Below are the code and all the weights of a small trained network. Each question names an input and a target symbol and asks about switching units off, where a switched-off unit gives its printed mean instead of its output.

import numpy as np


def w(rows, s, z=0):
    codes = np.array(rows[::2]) - 128.0
    scale = np.full(codes.shape[1], s)
    scale[-1] = z or s
    return codes * scale


def f(y):
    return y / 2 * (1 + np.tanh(0.7978845608 * (y + 0.044715 * y**3)))


def softmax(a):
    e = np.exp(a - a.max(-1, keepdims=True))
    return e / e.sum(-1, keepdims=True)


def log_softmax(a):
    a = a - a.max(-1, keepdims=True)
    return a - np.log(np.exp(a).sum(-1, keepdims=True))


def net(x, mask):
    ids = ['ΞΣγεζπτ'.index(c) for c in x.split()]
    T = len(ids)
    res = E[ids] + P[:T]
    q, k, v = (res @ M[0].T for M in (Q, K, V))
    z = softmax(np.where(np.tri(T) > 0, q @ k.T / 3**0.5, -1e9)) @ v
    res = res + np.where(mask[0], z, O[0][:, -1]) @ O[0][:, :-1]
    y = f(res @ A[0][:, :-1].T + A[0][:, -1])
    res = res + np.where(mask[1:17], y, B[0][:, -1]) @ B[0][:, :-1]
    return log_softmax(res[-1] @ U[:, :-1].T + U[:, -1])


Q, K, V, O, A, B = {}, {}, {}, {}, {}, {}
E = w([
[143,216,93,52,120],'Ξ',
[212,142,52,187,156],'Σ',
[179,150,95,1,129],'γ',
[111,208,140,131,141],'ε',
[189,136,34,127,53],'ζ',
[187,156,175,96,234],'π',
[244,26,45,133,152],'τ',
],0.0065)
P = w([
[164,220,24,105,203],'0',
[105,130,112,110,176],'1',
[42,100,83,146,132],'2',
[208,189,95,112,147],'3',
[121,121,139,115,150],'4',
[60,89,108,152,106],'5',
[224,178,122,118,126],'6',
[138,106,156,120,128],'7',
[73,84,134,160,92],'8',
[239,171,147,119,109],'9',
[149,98,176,120,111],'10',
[84,74,154,164,76],'11',
[254,163,164,129,89],'12',
[162,92,193,118,94],'13',
],0.01)
Q[0] = w([
[53,125,138,145,111],'head 0',
[134,120,128,107,136],'head 0',
[2,41,138,155,111],'head 0',
],0.039)
K[0] = w([
[92,93,91,123,165],'head 0',
[152,143,125,138,137],'head 0',
[104,213,5,103,196],'head 0',
],0.024)
V[0] = w([
[91,152,164,2,81],'head 0',
[123,169,69,139,35],'head 0',
[74,241,192,148,145],'head 0',
],0.021)
O[0] = w([
[70,155,36,35,157,45],'head 0',
[75,151,62,208,105,136],'head 0',
[124,149,145,105,7,3],'head 0',
],0.016,0.011)
A[0] = w([
[169,170,82,106,186,117],'neuron 0',
[36,218,250,118,178,182],'neuron 1',
[32,98,154,204,82,49],'neuron 2',
[58,100,119,110,90,83],'neuron 3',
[85,98,123,132,79,3],'neuron 4',
[176,180,151,123,58,22],'neuron 5',
[153,143,96,170,78,170],'neuron 6',
[171,129,110,61,148,83],'neuron 7',
[188,166,105,88,192,157],'neuron 8',
[119,91,94,147,143,93],'neuron 9',
[42,35,225,125,144,127],'neuron 10',
[166,158,67,67,179,40],'neuron 11',
[190,111,141,130,153,100],'neuron 12',
[171,97,127,148,127,65],'neuron 13',
[169,28,80,113,125,157],'neuron 14',
[2,65,131,161,138,59],'neuron 15',
],0.012,0.0051)
B[0] = w([
[70,147,167,89,99,199],'neuron 0',
[122,177,19,118,66,148],'neuron 1',
[166,105,126,3,172,159],'neuron 2',
[181,191,87,98,118,142],'neuron 3',
[200,86,141,123,168,135],'neuron 4',
[101,24,104,188,74,142],'neuron 5',
[103,172,188,161,139,152],'neuron 6',
[168,70,130,143,122,144],'neuron 7',
[145,116,220,86,109,229],'neuron 8',
[153,133,183,87,124,170],'neuron 9',
[127,177,221,210,109,184],'neuron 10',
[94,110,67,178,230,151],'neuron 11',
[142,125,19,125,135,254],'neuron 12',
[103,150,90,87,168,204],'neuron 13',
[107,154,99,128,66,194],'neuron 14',
[38,58,100,183,157,144],'neuron 15',
],0.02,0.018)
U = w([
[32,187,24,142,68,137],'Ξ',
[178,124,74,227,207,157],'Σ',
[80,86,138,136,187,1],'γ',
[47,98,160,190,96,224],'ε',
[121,215,255,130,129,151],'ζ',
[210,67,121,127,106,54],'π',
[143,191,34,25,151,134],'τ',
],0.0043,0.0031)

Each question gives the input, a string of symbols that net reads in full, and the target symbol t.
The units are the heads (3 rows each of Q, K, V and O) and the neurons (one row each of A and B). Each row of codes is followed by its name. A weight is (code - 128) times the scale printed after its matrix; where a second scale follows, it is the last column's (O, A, B and U).
mask holds one flag per unit, heads first, then neurons. A switched-off unit (its flag False) gives its mean, the last column of its rows in O or B, instead of its output. The means were averaged over made-up inputs and are rounded, as every weight is.
A unit's drop is (log p(t) with every unit on - log p(t) with that unit switched off) / (log p(t) with every unit on - log p(t) with every unit switched off).
The circuit of an input: a set's keep is (log p(t) with only the set's units on - log p(t) with every unit switched off) / (log p(t) with every unit on - log p(t) with every unit switched off). Starting from the 12 units with the biggest drops (on a tie, the unit counted first), units are removed one at a time, each time the one whose removal leaves the highest keep (on an exact tie, the one counted first), for as long as the keep stays at least 0.8.
circuit, biggest first: the units of the circuit, biggest drop first
unit that matters most: the unit with the biggest drop
k most important neurons: the k neurons with the biggest drops, biggest first
input ζ ζ τ Σ ε, target Ξ: unit that matters most	neuron 1
input τ π γ, target Σ: circuit, biggest first	(head 0; neuron 0)
input τ Ξ ζ ε, target ζ: 3 most important neurons	(neuron 12; neuron 6; neuron 11)
input Σ ε π Σ τ Ξ, target ζ: circuit, biggest first	(head 0; neuron 6)
input π ζ Ξ ε ζ ε τ Σ Σ, target ε: circuit, biggest first	(head 0; neuron 5; neuron 12)
input Ξ γ ε ζ π π τ Ξ τ τ γ γ, target τ: 3 most important neurons	(neuron 3; neuron 2; neuron 10)
input Σ Ξ τ ε τ Σ, target ζ: circuit, biggest first	(neuron 6; head 0)
input ε ζ ζ, target π: 2 most important neurons	(neuron 5; neuron 2)
input τ τ Ξ Ξ π, target π: circuit, biggest first	(head 0; neuron 7)
input ε ε ε, target π: 3 most important neurons	(neuron 5; neuron 2; neuron 4)
input ζ ε τ Ξ Σ Ξ Σ ζ Σ ζ ε ζ, target γ: 4 most important neurons	(neuron 15; neuron 2; neuron 12; neuron 6)
input Ξ Ξ Ξ ε π τ γ τ Σ τ τ π, target τ: 4 most important neurons	(neuron 2; neuron 3; neuron 10; neuron 8)
input Ξ Σ ζ, target τ: 3 most important neurons	(neuron 2; neuron 3; neuron 10)
input γ ζ τ τ ε ε ε Σ Σ τ Ξ ε, target Ξ: circuit, biggest first	(head 0)
input ζ γ Ξ, target γ: 2 most important neurons	(neuron 15; neuron 2)
input ζ Ξ ε Σ Ξ Σ π, target π: circuit, biggest first	(head 0; neuron 5; neuron 7)
input τ Σ τ ζ π τ Ξ τ τ τ ε Ξ τ, target τ: circuit, biggest first	(neuron 13; neuron 10)
input Σ ζ ε π ζ π, target ζ: 2 most important neurons	(neuron 10; neuron 6)
input π τ τ Ξ Σ γ, target ε: circuit, biggest first	(neuron 5; head 0; neuron 12)
input Ξ γ Ξ Ξ, target γ: unit that matters most	neuron 11
input τ Ξ ζ π τ ε Ξ ε τ Ξ ζ Ξ Ξ, target ζ: circuit, biggest first	(neuron 12; head 0; neuron 8)
input ζ ε π τ ζ τ, target γ: circuit, biggest first	(head 0; neuron 15; neuron 2; neuron 12)
